M =
[[131 127 135 124 141 125 108 118 132 143 139 116 130 110]
 [124 150 131 111 127 130 133 105 121 127 131 119 113 128]
 [125 150 145 118 121 125 111 150 123 124 116 120 140 116]
 [117 146 150 117 109 137 116 132 142 130 134 112 123 145]
 [134 150 146 137 121 147 136 122 118 128 114 133 141 143]
 [106 124 135 114 130 113 107 151 119 117 108 121 122 145]
 [150 138 109 113 116 131 149 140 117 120 128 125 107 105]
 [111 126 134 114 129 108 106 129 106 124 144 113 109 122]
 [110 117 132 117 123 123 137 127 116 106 106 116 120 127]
 [121 142 119 107 137 150 108 145 136 150 116 147 106 146]
 [105 108 110 122 124 121 144 137 143 126 121 122 136 109]
 [114 118 110 107 128 115 146 122 125 140 145 119 107 133]
 [128 143 110 116 135 140 123 144 128 109 140 108 128 109]
 [117 110 149 144 122 115 115 117 134 125 115 142 106 143]
 [150 129 110 142 117 131 129 142 105 144 149 142 120 148]
 [133 136 107 109 105 117 116 150 113 106 131 138 128 139]]
Indices start at 1.
row 1 col 1 => 131
row 7 col 14 => 105
row 5 col 4 => 137
row 14 col 11 => 115
row 15 col 10 => 144
row 8 col 3 => 134
row 12 col 4 => 107
row 15 col 8 => 142
row 14 col 1 => 117
row 1 col 10 => 143
row 9 col 11 => 106
row 5 col 10 => 128
row 4 col 14 => 145
row 14 col 7 => 115
row 2 col 1 => 124
row 11 col 4 => 122
row 16 col 5 => 105
row 7 col 7 => 149
row 8 col 7 => 106
row 13 col 7 => 123
row 13 col 2 => 143
row 10 col 1 => 121
row 12 col 14 => 133
row 3 col 5 => 121
row 4 col 3 => 150
row 12 col 9 => 125
row 8 col 8 => 129
row 13 col 12 => 108
row 6 col 12 => 121
row 10 col 6 => 150
row 11 col 2 => 108
row 3 col 6 => 125
row 16 col 11 => 131
row 15 col 9 => 105
row 11 col 12 => 122
row 1 col 3 => 135

W =
[[140 134 119 139 143 125 138 118 111 132 140 123 138 142 134]
 [143 135 123 148 128 131 127 122 121 126 130 136 136 143 121]
 [140 133 119 143 141 126 131 118 119 132 140 126 138 144 126]
 [138 129 111 123 129 129 135 120 104 127 133 133 145 134 131]
 [142 135 122 148 133 129 127 120 122 129 134 132 136 145 121]]
Indices start at 1.
(1, 1) => 140
(2, 6) => 131
(2, 7) => 127
(4, 1) => 138
(3, 3) => 119
(2, 13) => 136
(3, 7) => 131
(3, 1) => 140
(5, 11) => 134
(4, 10) => 127
(4, 12) => 133
(1, 10) => 132
(4, 5) => 129
(5, 1) => 142
(3, 8) => 118
(2, 15) => 121
(3, 13) => 138
(1, 15) => 134
(2, 10) => 126
(5, 7) => 127
(3, 5) => 141
(3, 9) => 119
(1, 2) => 134
(4, 8) => 120

m =
[[121 122 134 127]
 [124 150 121 126]
 [132 132 130 125]
 [131 125 128 131]
 [123 121 135 134]
 [135 117 135 123]
 [131 117 121 131]
 [120 123 128 130]
 [132 118 124 120]
 [123 129 129 131]
 [126 116 139 131]
 [123 123 136 128]
 [124 130 127 126]
 [131 119 134 121]
 [129 131 129 126]
 [129 128 128 134]]
Rows and columns are counted from 1.
(1, 1) => 121
(7, 4) => 131
(2, 1) => 124
(15, 4) => 126
(13, 4) => 126
(1, 4) => 127
(9, 4) => 120
(5, 1) => 123
(5, 4) => 134
(12, 1) => 123
(10, 4) => 131
(10, 3) => 129
(16, 4) => 134
(9, 1) => 132
(7, 3) => 121
(2, 2) => 150
(4, 1) => 131
(3, 2) => 132
(7, 1) => 131
(1, 2) => 122
(6, 4) => 123
(8, 3) => 128
(4, 3) => 128
(3, 4) => 125
(7, 2) => 117
(15, 2) => 131

B =
[[143, 138, 113, 140, 131, 118, 132, 107, 143, 141, 123],
 [121, 123, 132, 124, 123, 122, 121, 130, 122, 125, 124],
 [124, 134, 110, 141, 138, 125, 141, 114, 126, 127, 135],
 [128, 143, 105, 158, 145, 121, 146, 102, 133, 140, 133]]
Indices start at 1.
(1, 1)	143
(2, 10)	125
(3, 8)	114
(4, 9)	133
(1, 2)	138
(1, 8)	107
(1, 11)	123
(3, 9)	126
(2, 4)	124
(4, 4)	158
(1, 6)	118
(3, 10)	127
(2, 3)	132
(4, 5)	145
(2, 7)	121
(4, 3)	105
(2, 5)	123
(3, 5)	138
(1, 4)	140
(3, 11)	135
(1, 7)	132

grid = ((112, 151, 133, 117, 139, 148, 139), (141, 132, 121, 111, 114, 125, 128), (144, 150, 135, 117, 145, 145, 108), (150, 144, 118, 151, 108, 148, 150), (111, 108, 148, 109, 107, 135, 140), (150, 137, 134, 147, 147, 113, 109), (150, 138, 119, 151, 120, 109, 114), (148, 147, 142, 118, 113, 150, 108), (122, 120, 114, 119, 121, 136, 125), (112, 120, 127, 109, 108, 117, 133))
Rows and columns are counted from 1.
(1, 1) -> 112
(9, 2) -> 120
(10, 2) -> 120
(2, 6) -> 125
(2, 3) -> 121
(8, 1) -> 148
(3, 4) -> 117
(1, 2) -> 151
(4, 7) -> 150
(10, 6) -> 117
(6, 6) -> 113
(6, 7) -> 109
(5, 2) -> 108
(1, 5) -> 139
(6, 4) -> 147
(7, 1) -> 150
(8, 2) -> 147
(8, 7) -> 108
(3, 7) -> 108
(4, 2) -> 144
(7, 6) -> 109
(6, 5) -> 147
(5, 7) -> 140
(3, 6) -> 145
(7, 7) -> 114
(10, 3) -> 127
(9, 5) -> 121
(9, 1) -> 122
(6, 3) -> 134
(4, 6) -> 148
